Below are the code and all the weights of a small trained network. Each question names an input and a target symbol and asks about switching units off, where a switched-off unit gives its printed mean instead of its output.

import numpy as np


def w(rows, s, z=0):
    codes = np.array(rows[::2]) - 128.0
    scale = np.full(codes.shape[1], s)
    scale[-1] = z or s
    return codes * scale


def norm(h):
    return h / np.sqrt((h * h).mean(-1, keepdims=True) + 1e-5)


def f(y):
    return y / 2 * (1 + np.tanh(0.7978845608 * (y + 0.044715 * y**3)))


def softmax(a):
    e = np.exp(a - a.max(-1, keepdims=True))
    return e / e.sum(-1, keepdims=True)


def log_softmax(a):
    a = a - a.max(-1, keepdims=True)
    return a - np.log(np.exp(a).sum(-1, keepdims=True))


def net(x, mask):
    ids = ['γδηθμξπστφω'.index(c) for c in x.split()]
    T = len(ids)
    res = E[ids] + P[:T]
    r = norm(res)
    for j in range(2):
        rows = slice(2 * j, 2 * j + 2)
        q, k, v = (r @ M[0][rows].T for M in (Q, K, V))
        z = softmax(np.where(np.tri(T) > 0, q @ k.T / 2**0.5, -1e9)) @ v
        o = O[0][rows]
        res = res + np.where(mask[j], z, o[:, -1]) @ o[:, :-1]
    y = f(norm(res) @ A[0][:, :-1].T + A[0][:, -1])
    res = res + np.where(mask[2:6], y, B[0][:, -1]) @ B[0][:, :-1]
    return log_softmax(norm(res)[-1] @ U[:, :-1].T + U[:, -1])


Q, K, V, O, A, B = {}, {}, {}, {}, {}, {}
E = w([
[88,2,176,47,240,136,41],'γ',
[134,159,82,129,160,150,122],'δ',
[141,129,98,162,147,152,104],'η',
[114,159,107,121,121,130,114],'θ',
[108,139,83,129,143,126,150],'μ',
[134,117,102,141,128,116,122],'ξ',
[110,136,115,166,136,140,126],'π',
[100,140,106,135,137,159,112],'σ',
[101,139,115,156,134,101,100],'τ',
[115,143,108,150,114,152,78],'φ',
[145,155,109,126,120,126,129],'ω',
],0.0064)
P = w([
[151,67,240,42,126,93,174],'0',
[100,175,41,214,185,91,113],'1',
[110,202,28,244,196,100,124],'2',
[92,204,50,230,205,100,114],'3',
[106,173,46,228,198,90,106],'4',
[118,184,49,197,209,86,103],'5',
],0.0011)
Q[0] = w([
[182,90,238,44,46,158,184],'h1',
[222,121,200,41,43,146,146],'h1',
[222,119,255,79,78,144,169],'h2',
[56,162,23,197,223,108,53],'h2',
],0.0055)
K[0] = w([
[137,217,16,212,132,80,143],'h1',
[106,200,36,253,91,111,125],'h1',
[91,186,25,225,143,105,136],'h2',
[141,24,247,34,159,109,138],'h2',
],0.0051)
V[0] = w([
[178,124,76,62,70,44,116],'h1',
[99,218,116,41,96,168,65],'h1',
[254,116,124,146,159,196,98],'h2',
[134,101,166,185,59,112,34],'h2',
],0.0051)
O[0] = w([
[231,171,132,26,146,179,67,48],'h1',
[80,149,219,58,208,199,164,133],'h1',
[169,200,216,178,158,20,84,45],'h2',
[159,84,113,175,253,130,101,7],'h2',
],0.0041,0.0019)
A[0] = w([
[79,114,74,87,96,244,177,10],'n1',
[147,164,128,193,210,101,134,23],'n2',
[126,154,79,110,3,125,145,147],'n3',
[104,130,114,186,111,101,95,156],'n4',
],0.0066,0.0012)
B[0] = w([
[252,100,229,157,67,105,148,246],'n1',
[108,36,172,108,57,122,50,194],'n2',
[43,65,144,88,104,112,27,253],'n3',
[206,179,169,49,158,152,216,175],'n4',
],0.0046,0.0054)
U = w([
[181,149,163,89,152,191,200,188],'γ',
[59,64,150,147,225,159,72,181],'δ',
[63,229,155,111,121,94,133,106],'η',
[121,132,225,188,115,157,249,65],'θ',
[158,242,105,80,154,172,120,253],'μ',
[203,151,7,120,139,94,45,66],'ξ',
[189,160,195,206,138,3,115,64],'π',
[248,57,84,180,144,190,171,75],'σ',
[54,109,14,202,112,94,192,208],'τ',
[123,66,164,77,15,125,87,120],'φ',
[172,109,137,105,152,83,164,2],'ω',
],0.0061,0.0014)

Each question gives the input, a string of symbols that net reads in full, and the target symbol t.
The units are the heads (2 rows each of Q, K, V and O) and the neurons (one row each of A and B). Each row of codes is followed by its name. A weight is (code - 128) times the scale printed after its matrix; where a second scale follows, it is the last column's (O, A, B and U).
mask holds one flag per unit, heads first, then neurons. A switched-off unit (its flag False) gives its mean, the last column of its rows in O or B, instead of its output. The means were averaged over made-up inputs and are rounded, as every weight is.
A unit's drop is (log p(t) with every unit on - log p(t) with that unit switched off) / (log p(t) with every unit on - log p(t) with every unit switched off).
The circuit of an input: a set's keep is (log p(t) with only the set's units on - log p(t) with every unit switched off) / (log p(t) with every unit on - log p(t) with every unit switched off). Starting from all 6 units, units are removed one at a time, each time the one whose removal leaves the highest keep (on an exact tie, the one counted first), for as long as the keep stays at least 0.8.
units of the circuit, in order: the units of the circuit, biggest drop first
most important unit: the unit with the biggest drop
k most important neurons: the k neurons with the biggest drops, biggest first
heads that matter: for each layer, one digit per head in row order, 1 if its drop is at least 0.15 and else 0, layers parted by /
input φ φ π ξ μ π, target δ: most important unit -> h2
input μ γ π μ π σ, target γ: heads that matter -> 01
input π μ μ φ, target τ: units of the circuit, in order -> (h1; n1)
input δ φ μ φ μ τ, target η: units of the circuit, in order -> (n1; h2; h1)
input ξ η μ, target ξ: heads that matter -> 10
input σ μ θ, target θ: units of the circuit, in order -> (h1; n3)
input ξ σ μ μ φ η, target ξ: heads that matter -> 10
input σ π ω τ, target θ: units of the circuit, in order -> (h1; n3)
input μ γ φ, target μ: units of the circuit, in order -> (n4; n1; h2; n3)
input τ μ φ, target σ: 3 most important neurons -> (n3; n1; n2)
input η μ φ π τ, target π: heads that matter -> 01
input φ φ τ, target δ: units of the circuit, in order -> (h2; h1)
input τ μ μ μ, target σ: units of the circuit, in order -> (h2; n3)
input τ μ ω, target σ: most important unit -> h2
input φ μ π θ, target δ: units of the circuit, in order -> (h2; n1)
input ξ μ μ μ ω, target ξ: units of the circuit, in order -> (h1; n1)
input φ γ σ μ μ, target τ: units of the circuit, in order -> (n1; n3; h2)
input π τ μ τ, target τ: heads that matter -> 10
input σ μ μ μ τ ω, target θ: heads that matter -> 10
input π μ π μ, target τ: heads that matter -> 10
input η φ ω ξ μ, target π: heads that matter -> 01
input η π π φ π φ, target π: heads that matter -> 01
